Below is a small trained network, with its code and all its weights. Each question gives an input and a class and asks what happens when units are switched off, that is, made to give their printed mean instead of their output.

import numpy as np


def w(rows, s, z=0):
    codes = np.array(rows[::2]) - 128.0
    scale = np.full(codes.shape[1], s)
    scale[-1] = z or s
    return codes * scale


def f(y):
    return y / 2 * (1 + np.tanh(0.7978845608 * (y + 0.044715 * y**3)))


def log_softmax(a):
    a = a - a.max(-1, keepdims=True)
    return a - np.log(np.exp(a).sum(-1, keepdims=True))


def net(x, mask):
    res = np.array(x, float).reshape(1, 3) / 4 @ E
    y = f(res @ A[0][:, :-1].T + A[0][:, -1])
    res = res + np.where(mask, y, B[0][:, -1]) @ B[0][:, :-1]
    return log_softmax(res[-1] @ U[:, :-1].T + U[:, -1])


A, B = {}, {}
E = w([
[106,144,142,137],'x0',
[46,60,91,87],'x1',
[133,192,2,39],'x2',
],0.0088)
A[0] = w([
[110,59,106,107,120],'n1',
[130,167,5,145,62],'n2',
[169,182,158,136,50],'n3',
[190,119,97,158,140],'n4',
[150,87,191,155,95],'n5',
[100,215,177,112,161],'n6',
[64,106,124,106,59],'n7',
[91,83,84,162,115],'n8',
[105,191,103,110,5],'n9',
[129,95,150,166,102],'n10',
[42,96,121,102,94],'n11',
[183,180,191,94,105],'n12',
],0.013,0.0034)
B[0] = w([
[192,141,175,82,181],'n1',
[29,135,128,198,255],'n2',
[172,152,160,22,174],'n3',
[110,134,116,89,154],'n4',
[108,125,73,252,232],'n5',
[180,80,99,86,171],'n6',
[139,132,255,121,166],'n7',
[102,147,156,83,164],'n8',
[68,225,141,138,167],'n9',
[69,106,116,161,184],'n10',
[208,197,148,15,203],'n11',
[200,180,204,141,193],'n12',
],0.0077,0.0068)
U = w([
[248,158,223,2,119],'0',
[159,112,114,80,207],'1',
[63,123,92,156,3],'2',
],0.0078,0.0049)

Each question gives the input, the list of numbers given to net, and the class t.
The units are the neurons (one row each of A and B). Each row of codes is followed by its name. A weight is (code - 128) times the scale printed after its matrix; where a second scale follows, it is the last column's (A, B and U).
mask holds one flag per neuron, in row order. A switched-off neuron (its flag False) gives its mean, the last column of its row in B, instead of its output. The means were averaged over made-up inputs and are rounded, as every weight is.
A unit's drop is (log p(t) with every unit on - log p(t) with that unit switched off) / (log p(t) with every unit on - log p(t) with every unit switched off).
The circuit of an input: a set's keep is (log p(t) with only the set's units on - log p(t) with every unit switched off) / (log p(t) with every unit on - log p(t) with every unit switched off). Starting from all 12 units, units are removed one at a time, each time the one whose removal leaves the highest keep (on an exact tie, the one counted first), for as long as the keep stays at least 0.8.
units of the circuit, in order: the units of the circuit, biggest drop first
most important unit: the unit with the biggest drop
k most important neurons: the k neurons with the biggest drops, biggest first
drop when u is switched off: that unit's drop, to one decimal
input [-1,7,4], class 0: most important unit -> n11
input [-1,7,6], class 0: 2 most important neurons -> (n11 n1)
input [0,0,-4], class 2: units of the circuit, in order -> (n11 n5)
input [-1,4,2], class 0: 2 most important neurons -> (n5 n11)
input [3,0,-6], class 2: units of the circuit, in order -> (n5 n11)
input [-5,8,5], class 0: 2 most important neurons -> (n11 n1)
input [2,-3,-5], class 2: 2 most important neurons -> (n5 n11)
input [7,7,6], class 0: 2 most important neurons -> (n11 n7)
input [5,-4,7], class 2: 2 most important neurons -> (n2 n11)
input [5,7,-7], class 0: 4 most important neurons -> (n11 n2 n1 n7)
input [1,2,5], class 2: 3 most important neurons -> (n2 n3 n12)
input [3,-3,6], class 2: 2 most important neurons -> (n2 n11)
input [6,0,8], class 2: drop when n2 is switched off -> 0.4
input [4,8,0], class 0: drop when n5 is switched off -> 0.0
input [-2,-2,-7], class 2: units of the circuit, in order -> (n5)
input [-6,0,-7], class 2: drop when n5 is switched off -> 0.2
input [1,4,1], class 0: drop when n2 is switched off -> 0.2
